Below are the code and all the weights of a small trained network. Each question names an input and a target symbol and asks about switching units off, where a switched-off unit gives its printed mean instead of its output.

import numpy as np


def w(rows, s, z=0):
    codes = np.array(rows[::2]) - 128.0
    scale = np.full(codes.shape[1], s)
    scale[-1] = z or s
    return codes * scale


def f(y):
    return np.maximum(y, 0)


def softmax(a):
    e = np.exp(a - a.max(-1, keepdims=True))
    return e / e.sum(-1, keepdims=True)


def log_softmax(a):
    a = a - a.max(-1, keepdims=True)
    return a - np.log(np.exp(a).sum(-1, keepdims=True))


def net(x, mask):
    ids = ['Θαβγδεζηλμξπστψω'.index(c) for c in x.split()]
    T = len(ids)
    res = E[ids] + P[:T]
    u = 0
    for l in range(2):
        q, k, v = (res @ M[l].T for M in (Q, K, V))
        z = softmax(np.where(np.tri(T) > 0, q @ k.T / 3**0.5, -1e9)) @ v
        res = res + np.where(mask[u], z, O[l][:, -1]) @ O[l][:, :-1]
        u += 1
        y = f(res @ A[l][:, :-1].T + A[l][:, -1])
        res = res + np.where(mask[u : u + 16], y, B[l][:, -1]) @ B[l][:, :-1]
        u += 16
    return log_softmax(res[-1] @ U[:, :-1].T + U[:, -1])


Q, K, V, O, A, B = {}, {}, {}, {}, {}, {}
E = w([
[126,82,141,231,106,130],'Θ',
[128,129,190,189,111,92],'α',
[120,104,135,190,43,105],'β',
[85,145,145,182,105,117],'γ',
[169,71,147,152,127,120],'δ',
[166,88,148,124,64,87],'ε',
[175,116,8,155,88,170],'ζ',
[204,199,157,131,159,109],'η',
[84,140,132,94,53,67],'λ',
[74,50,139,122,58,139],'μ',
[3,116,130,102,129,128],'ξ',
[134,174,109,119,117,12],'π',
[92,127,101,108,211,118],'σ',
[167,60,134,96,202,158],'τ',
[70,58,120,67,137,103],'ψ',
[174,72,147,48,145,50],'ω',
],0.013)
P = w([
[139,113,254,160,139,118],'0',
[105,74,190,171,144,61],'1',
[89,71,161,156,142,46],'2',
[99,102,131,128,120,71],'3',
[109,113,106,101,110,74],'4',
[116,114,89,102,108,91],'5',
[110,113,79,113,103,92],'6',
],0.005)
Q[0] = w([
[101,95,75,79,235,130],'0.h1',
[110,122,210,129,129,47],'0.h1',
[34,1,69,183,52,45],'0.h1',
],0.0068)
K[0] = w([
[143,27,113,75,204,142],'0.h1',
[116,195,145,32,125,55],'0.h1',
[129,133,2,91,90,118],'0.h1',
],0.0059)
V[0] = w([
[168,239,3,143,84,38],'0.h1',
[95,48,18,127,63,228],'0.h1',
[144,112,34,210,140,221],'0.h1',
],0.0053)
O[0] = w([
[109,135,2,103,120,83,114],'0.h1',
[104,115,171,64,89,240,107],'0.h1',
[146,167,86,84,127,229,2],'0.h1',
],0.0079,0.00036)
A[0] = w([
[90,126,132,160,127,107,135],'0.n1',
[220,168,110,128,73,137,198],'0.n2',
[206,74,140,53,142,112,223],'0.n3',
[101,113,148,48,188,181,208],'0.n4',
[132,198,112,107,220,136,205],'0.n5',
[154,171,158,165,123,118,109],'0.n6',
[112,145,82,153,113,78,183],'0.n7',
[141,120,71,101,132,85,164],'0.n8',
[127,55,190,112,173,70,188],'0.n9',
[54,133,155,57,37,118,168],'0.n10',
[153,95,173,231,61,125,252],'0.n11',
[129,93,156,145,254,175,182],'0.n12',
[140,102,79,148,143,159,172],'0.n13',
[116,100,155,101,123,72,117],'0.n14',
[58,98,114,82,137,152,154],'0.n15',
[50,109,146,155,99,126,170],'0.n16',
],0.0089,0.0047)
B[0] = w([
[141,157,127,135,91,62,160],'0.n1',
[101,60,3,212,117,162,163],'0.n2',
[183,18,86,136,186,139,169],'0.n3',
[47,83,197,127,209,76,149],'0.n4',
[1,73,54,222,192,51,140],'0.n5',
[144,23,96,76,156,119,143],'0.n6',
[69,144,41,155,137,101,181],'0.n7',
[87,68,19,95,156,153,164],'0.n8',
[135,57,106,99,170,53,208],'0.n9',
[22,52,139,37,66,70,163],'0.n10',
[128,65,171,194,51,89,244],'0.n11',
[76,19,165,170,184,117,154],'0.n12',
[181,148,101,131,132,223,158],'0.n13',
[163,64,52,70,101,109,163],'0.n14',
[73,139,164,24,173,114,149],'0.n15',
[83,151,145,122,56,43,179],'0.n16',
],0.0051,0.011)
Q[1] = w([
[139,152,154,254,60,122],'1.h1',
[58,36,96,186,27,87],'1.h1',
[165,231,149,93,155,215],'1.h1',
],0.0071)
K[1] = w([
[132,147,89,135,26,253],'1.h1',
[132,163,46,18,168,230],'1.h1',
[103,131,154,245,85,66],'1.h1',
],0.0055)
V[1] = w([
[25,70,155,62,254,101],'1.h1',
[178,102,102,233,253,161],'1.h1',
[31,226,145,180,164,130],'1.h1',
],0.0073)
O[1] = w([
[56,129,114,67,215,193,240],'1.h1',
[168,211,117,164,181,173,164],'1.h1',
[5,140,152,215,136,115,6],'1.h1',
],0.011,0.012)
A[1] = w([
[138,199,142,255,33,89,90],'1.n1',
[60,128,97,97,104,131,194],'1.n2',
[104,126,200,123,20,136,147],'1.n3',
[128,175,76,113,153,64,32],'1.n4',
[88,56,136,186,156,132,146],'1.n5',
[169,130,174,105,81,44,75],'1.n6',
[160,77,111,107,58,79,102],'1.n7',
[183,100,73,146,123,72,138],'1.n8',
[195,132,110,92,135,142,150],'1.n9',
[178,206,122,57,126,170,253],'1.n10',
[222,213,181,197,186,73,136],'1.n11',
[54,133,186,138,62,47,178],'1.n12',
[123,138,76,132,207,169,110],'1.n13',
[209,106,167,156,54,157,108],'1.n14',
[200,117,133,196,90,137,170],'1.n15',
[124,74,241,105,75,183,186],'1.n16',
],0.0079,0.006)
B[1] = w([
[14,194,157,243,105,130,180],'1.n1',
[134,90,130,179,231,126,211],'1.n2',
[89,196,176,105,116,188,177],'1.n3',
[104,147,147,101,152,239,155],'1.n4',
[72,216,92,129,109,70,195],'1.n5',
[102,66,130,88,29,112,183],'1.n6',
[73,139,107,96,57,156,238],'1.n7',
[127,108,89,137,115,112,249],'1.n8',
[149,140,151,137,152,76,232],'1.n9',
[178,253,158,106,140,72,232],'1.n10',
[167,73,226,193,255,16,163],'1.n11',
[163,207,151,84,131,69,200],'1.n12',
[118,148,150,148,74,158,251],'1.n13',
[132,66,151,153,81,216,204],'1.n14',
[160,101,133,191,128,167,215],'1.n15',
[146,143,177,82,190,192,193],'1.n16',
],0.0073,0.012)
U = w([
[109,55,173,217,131,211,111],'Θ',
[149,77,195,147,117,40,85],'α',
[64,149,109,130,42,201,2],'β',
[108,255,169,152,93,56,166],'γ',
[192,44,164,131,152,118,166],'δ',
[154,33,112,99,68,151,25],'ε',
[191,154,83,134,83,209,205],'ζ',
[166,142,111,195,193,50,140],'η',
[113,141,87,73,74,77,62],'λ',
[132,117,177,48,85,171,190],'μ',
[90,135,164,117,155,84,80],'ξ',
[100,129,3,149,129,39,231],'π',
[62,155,95,182,151,183,136],'σ',
[148,209,190,108,156,193,140],'τ',
[122,37,120,109,161,189,122],'ψ',
[202,142,139,53,144,90,102],'ω',
],0.0064,0.0038)

Each question gives the input, a string of symbols that net reads in full, and the target symbol t.
The units are the heads (3 rows each of Q, K, V and O) and the neurons (one row each of A and B). Each row of codes is followed by its name. A weight is (code - 128) times the scale printed after its matrix; where a second scale follows, it is the last column's (O, A, B and U).
mask holds one flag per unit, layer by layer, with each layer's heads first. A switched-off unit (its flag False) gives its mean, the last column of its rows in O or B, instead of its output. The means were averaged over made-up inputs and are rounded, as every weight is.
A unit's drop is (log p(t) with every unit on - log p(t) with that unit switched off) / (log p(t) with every unit on - log p(t) with every unit switched off).
unit that matters most: the unit with the biggest drop
top k neurons: the k neurons with the biggest drops, biggest first
k most important neurons of layer l: the k neurons of layer l with the biggest drops, biggest first
input σ δ Θ, target σ: unit that matters most : 0.n11
input η π Θ π γ η, target π: top 2 neurons : [0.n5 0.n8]
input ξ Θ Θ, target ξ: 2 most important neurons of layer 0 : [0.n11 0.n16]
input ω Θ γ ω π β, target ω: top 2 neurons : [0.n3 0.n14]
input Θ λ ψ ξ, target ψ: 2 most important neurons of layer 1 : [1.n2 1.n10]
input ζ ζ Θ ξ, target ξ: top 3 neurons : [0.n15 0.n11 1.n12]
input β π ζ ω ζ τ, target ω: top 4 neurons : [0.n3 1.n10 0.n9 0.n14]
input ω Θ Θ λ σ Θ η, target σ: top 3 neurons : [0.n5 0.n11 0.n2]
input ψ Θ β Θ Θ, target β: 2 most important neurons of layer 0 : [0.n4 0.n9]
input σ λ ξ β ζ, target ζ: top 2 neurons : [0.n2 0.n13]
input μ β γ ε ω ε π, target ω: top 2 neurons : [0.n3 1.n10]
input π μ η ζ Θ, target Θ: 2 most important neurons of layer 0 : [0.n9 0.n10]
input Θ λ γ, target λ: 2 most important neurons of layer 0 : [0.n11 0.n14]
input γ α ω ζ ζ Θ, target ζ: unit that matters most : 0.h1
input δ Θ Θ Θ μ Θ, target μ: top 2 neurons : [1.n16 0.n11]
input ω γ τ Θ, target τ: top 2 neurons : [0.n11 0.n12]
input π ω Θ, target ω: top 3 neurons : [0.n3 0.n9 0.n14]
input Θ Θ π ζ γ ζ ψ, target ψ: top 2 neurons : [1.n2 0.n10]
input δ π Θ τ, target τ: 2 most important neurons of layer 1 : [1.n13 1.n10]
input γ σ μ, target σ: 2 most important neurons of layer 0 : [0.n11 0.n5]
input Θ ψ γ σ ω π, target ω: 3 most important neurons of layer 0 : [0.n3 0.n14 0.n9]
input π α Θ, target π: unit that matters most : 0.h1
